Below are the code and all the weights of a small trained network. Each question names an input and a class and asks about switching units off, where a switched-off unit gives its printed mean instead of its output.

import numpy as np


def w(rows, s, z=0):
    codes = np.array(rows[::2]) - 128.0
    scale = np.full(codes.shape[1], s)
    scale[-1] = z or s
    return codes * scale


def norm(h):
    return h / np.sqrt((h * h).mean(-1, keepdims=True) + 1e-5)


def f(y):
    return np.maximum(y, 0)


def log_softmax(a):
    a = a - a.max(-1, keepdims=True)
    return a - np.log(np.exp(a).sum(-1, keepdims=True))


def net(x, mask):
    res = np.array(x, float).reshape(1, 8) / 4 @ E
    u = 0
    for l in range(4):
        y = f(norm(res) @ A[l][:, :-1].T + A[l][:, -1])
        res = res + np.where(mask[u : u + 8], y, B[l][:, -1]) @ B[l][:, :-1]
        u += 8
    return log_softmax(norm(res)[-1] @ U[:, :-1].T + U[:, -1])


A, B = {}, {}
E = w([
[157,123,147,123,124,126,140,101,97,128],'x0',
[186,73,116,108,59,112,66,122,133,53],'x1',
[155,155,30,45,118,164,254,152,135,81],'x2',
[98,151,189,102,32,157,160,170,128,173],'x3',
[46,112,130,138,160,150,122,186,17,50],'x4',
[164,84,77,116,125,143,110,154,71,211],'x5',
[241,219,138,245,109,147,140,219,107,97],'x6',
[138,190,142,54,143,54,87,170,100,140],'x7',
],0.0064)
A[0] = w([
[144,178,150,170,142,114,128,118,99,154,75],'L0N1',
[74,147,123,113,135,120,112,81,130,129,47],'L0N2',
[148,228,145,21,167,21,70,169,104,137,4],'L0N3',
[83,191,198,131,142,97,154,94,206,19,72],'L0N4',
[95,169,121,142,176,125,166,112,115,160,12],'L0N5',
[120,150,94,129,148,126,109,167,247,187,98],'L0N6',
[105,158,159,77,61,187,112,129,163,146,56],'L0N7',
[162,180,52,117,254,121,71,79,161,97,41],'L0N8',
],0.0086,0.0034)
B[0] = w([
[125,166,101,139,166,122,119,163,171,148,179],'L0N1',
[143,79,134,112,166,114,144,123,145,153,167],'L0N2',
[98,65,95,220,90,254,165,67,173,112,254],'L0N3',
[145,119,6,123,99,135,78,144,55,249,250],'L0N4',
[133,206,128,119,207,145,153,110,131,153,168],'L0N5',
[154,197,136,121,110,132,127,19,33,120,215],'L0N6',
[145,48,144,165,123,28,192,165,92,120,201],'L0N7',
[150,40,169,171,116,8,217,168,65,110,239],'L0N8',
],0.0082,0.0046)
A[1] = w([
[162,124,94,80,73,77,50,136,174,18,44],'L1N1',
[173,79,99,103,172,173,111,194,95,232,112],'L1N2',
[110,183,68,43,131,117,190,151,201,70,2],'L1N3',
[202,176,185,83,140,109,131,46,197,141,82],'L1N4',
[61,160,210,170,149,73,3,139,187,123,30],'L1N5',
[65,180,199,83,9,141,158,183,140,185,65],'L1N6',
[73,82,113,232,109,218,173,77,216,113,56],'L1N7',
[1,154,160,104,192,167,90,205,27,32,49],'L1N8',
],0.0098,0.0031)
B[1] = w([
[90,117,196,104,27,130,109,168,90,84,190],'L1N1',
[62,171,70,130,112,116,92,146,72,128,241],'L1N2',
[192,105,119,87,196,217,128,132,24,144,181],'L1N3',
[166,152,126,139,40,89,166,78,221,181,189],'L1N4',
[206,112,126,71,182,204,132,135,33,174,198],'L1N5',
[136,65,112,184,215,38,142,133,85,58,229],'L1N6',
[72,144,121,183,127,196,110,74,95,59,255],'L1N7',
[230,155,151,136,37,55,184,10,244,182,222],'L1N8',
],0.011,0.0049)
A[2] = w([
[100,109,56,129,52,110,110,162,108,203,89],'L2N1',
[50,166,176,72,159,133,158,174,202,114,36],'L2N2',
[44,95,187,2,196,109,108,104,185,106,21],'L2N3',
[91,158,174,95,164,149,134,174,182,106,2],'L2N4',
[121,67,152,173,197,59,122,151,163,89,83],'L2N5',
[103,90,251,163,202,156,13,144,167,217,60],'L2N6',
[104,148,172,99,173,142,131,209,211,153,61],'L2N7',
[115,100,152,75,72,139,57,200,177,107,55],'L2N8',
],0.0091,0.002)
B[2] = w([
[126,156,74,100,138,111,23,85,122,93,252],'L2N1',
[161,108,183,118,152,180,139,81,86,59,128],'L2N2',
[135,93,117,132,119,180,98,153,254,196,148],'L2N3',
[103,133,139,129,105,114,122,133,145,86,128],'L2N4',
[96,108,99,146,174,70,182,173,77,113,191],'L2N5',
[203,138,141,56,175,179,198,124,38,151,177],'L2N6',
[155,144,101,116,118,130,125,123,158,116,128],'L2N7',
[123,159,214,77,135,100,100,143,74,52,151],'L2N8',
],0.009,0.0045)
A[3] = w([
[49,252,150,124,235,124,201,129,157,202,33],'L3N1',
[140,134,172,133,147,119,84,130,106,199,96],'L3N2',
[140,129,71,41,116,173,222,207,159,90,82],'L3N3',
[62,127,154,154,104,135,140,195,106,171,71],'L3N4',
[22,51,170,11,188,132,124,74,188,154,128],'L3N5',
[141,122,155,88,158,161,171,181,163,114,108],'L3N6',
[180,240,180,179,148,149,102,238,172,76,11],'L3N7',
[123,116,193,117,81,147,59,152,118,70,59],'L3N8',
],0.012,0.0012)
B[3] = w([
[94,76,223,85,80,127,40,136,142,75,254],'L3N1',
[114,139,110,73,159,148,165,118,133,69,202],'L3N2',
[156,128,190,129,197,135,90,91,109,188,224],'L3N3',
[163,127,121,125,149,120,113,112,159,100,151],'L3N4',
[149,188,99,179,116,156,153,248,176,132,244],'L3N5',
[134,135,81,129,88,138,142,123,105,132,141],'L3N6',
[71,113,54,100,133,164,186,208,237,179,193],'L3N7',
[49,138,189,118,168,122,113,111,154,143,225],'L3N8',
],0.015,0.0041)
U = w([
[199,159,142,131,70,92,167,47,192,181,191],'0',
[216,130,168,83,200,234,156,123,48,173,126],'1',
[125,163,87,148,129,195,175,254,209,172,139],'2',
[120,57,147,194,171,35,193,171,79,96,88],'3',
[86,111,128,221,108,240,134,76,125,99,62],'4',
[78,126,247,83,98,136,70,139,137,105,105],'5',
[103,172,47,119,126,111,62,125,87,158,73],'6',
[123,129,124,153,129,146,133,104,117,148,254],'7',
],0.0094,0.0045)

Each question gives the input, the list of numbers given to net, and the class t.
The units are the neurons (one row each of A and B). Each row of codes is followed by its name. A weight is (code - 128) times the scale printed after its matrix; where a second scale follows, it is the last column's (A, B and U).
mask holds one flag per neuron, layer by layer. A switched-off neuron (its flag False) gives its mean, the last column of its row in B, instead of its output. The means were averaged over made-up inputs and are rounded, as every weight is.
A unit's drop is (log p(t) with every unit on - log p(t) with that unit switched off) / (log p(t) with every unit on - log p(t) with every unit switched off).
The circuit of an input: a set's keep is (log p(t) with only the set's units on - log p(t) with every unit switched off) / (log p(t) with every unit on - log p(t) with every unit switched off). Starting from the 12 units with the biggest drops (on a tie, the unit counted first), units are removed one at a time, each time the one whose removal leaves the highest keep (on an exact tie, the one counted first), for as long as the keep stays at least 0.8.
units of the circuit, in order: the units of the circuit, biggest drop first
top k neurons: the k neurons with the biggest drops, biggest first
k most important neurons of layer l: the k neurons of layer l with the biggest drops, biggest first
input [-1,6,-1,-6,-5,6,0,1], class 3: units of the circuit, in order : (L0N8)
input [3,4,-5,-6,-2,-8,4,1], class 6: top 3 neurons : (L0N4; L1N6; L2N1)
input [2,-4,-3,-1,7,-3,-4,-7], class 0: top 2 neurons : (L1N8; L0N3)
input [6,8,3,0,8,8,3,0], class 0: 2 most important neurons of layer 1 : (L1N8; L1N7)
input [-2,7,4,3,4,-2,-1,-1], class 5: top 2 neurons : (L1N1; L3N8)
input [-2,-2,-5,3,5,2,-6,3], class 2: top 3 neurons : (L3N5; L0N2; L0N6)
input [-6,-8,-2,-4,5,-5,2,-7], class 5: units of the circuit, in order : (L3N1; L0N5)
input [-5,-8,1,-7,-7,4,1,-6], class 5: units of the circuit, in order : (L3N1; L0N5; L0N3)
input [-2,-4,0,8,-3,-4,-1,5], class 3: top 2 neurons : (L1N6; L0N7)
input [-4,-6,8,5,7,-2,4,5], class 1: 2 most important neurons of layer 1 : (L1N3; L1N4)
input [-6,-7,-7,4,0,4,-6,3], class 1: top 3 neurons : (L1N5; L2N6; L0N4)
input [-3,3,-3,6,5,3,-7,-1], class 2: top 3 neurons : (L3N5; L0N2; L0N4)
input [3,-1,-8,6,7,-2,-1,-7], class 1: units of the circuit, in order : (L1N5; L2N6)
input [-7,-7,0,3,-6,0,4,2], class 5: units of the circuit, in order : (L3N1)
input [-4,-3,3,8,-6,2,1,-7], class 3: top 3 neurons : (L1N6; L0N3; L0N7)
input [-6,3,-2,-8,4,7,4,-4], class 3: top 2 neurons : (L0N8; L0N4)
input [-2,-3,0,5,-7,8,-2,1], class 6: top 3 neurons : (L1N2; L1N8; L2N1)
input [-1,6,-3,-4,-1,-3,7,-5], class 2: top 2 neurons : (L3N7; L0N3)
input [5,-6,-7,7,-3,-4,4,-2], class 1: top 4 neurons : (L1N5; L2N6; L0N8; L0N1)
input [5,-3,0,-2,6,1,-3,5], class 0: top 2 neurons : (L1N8; L0N4)
input [-3,-2,0,-8,-7,6,2,-5], class 3: 2 most important neurons of layer 1 : (L1N8; L1N5)
input [2,0,0,3,3,-8,-4,2], class 6: units of the circuit, in order : (L0N4)
input [8,8,-5,3,8,1,-8,-8], class 0: units of the circuit, in order : (L1N8; L0N3)
input [-3,-7,-8,-4,-7,0,8,3], class 1: 2 most important neurons of layer 1 : (L1N5; L1N8)
input [0,6,-3,-2,-3,-8,4,-5], class 6: units of the circuit, in order : (L0N4; L0N3)
input [2,8,-8,-6,-2,3,5,5], class 1: units of the circuit, in order : (L1N5; L0N4)
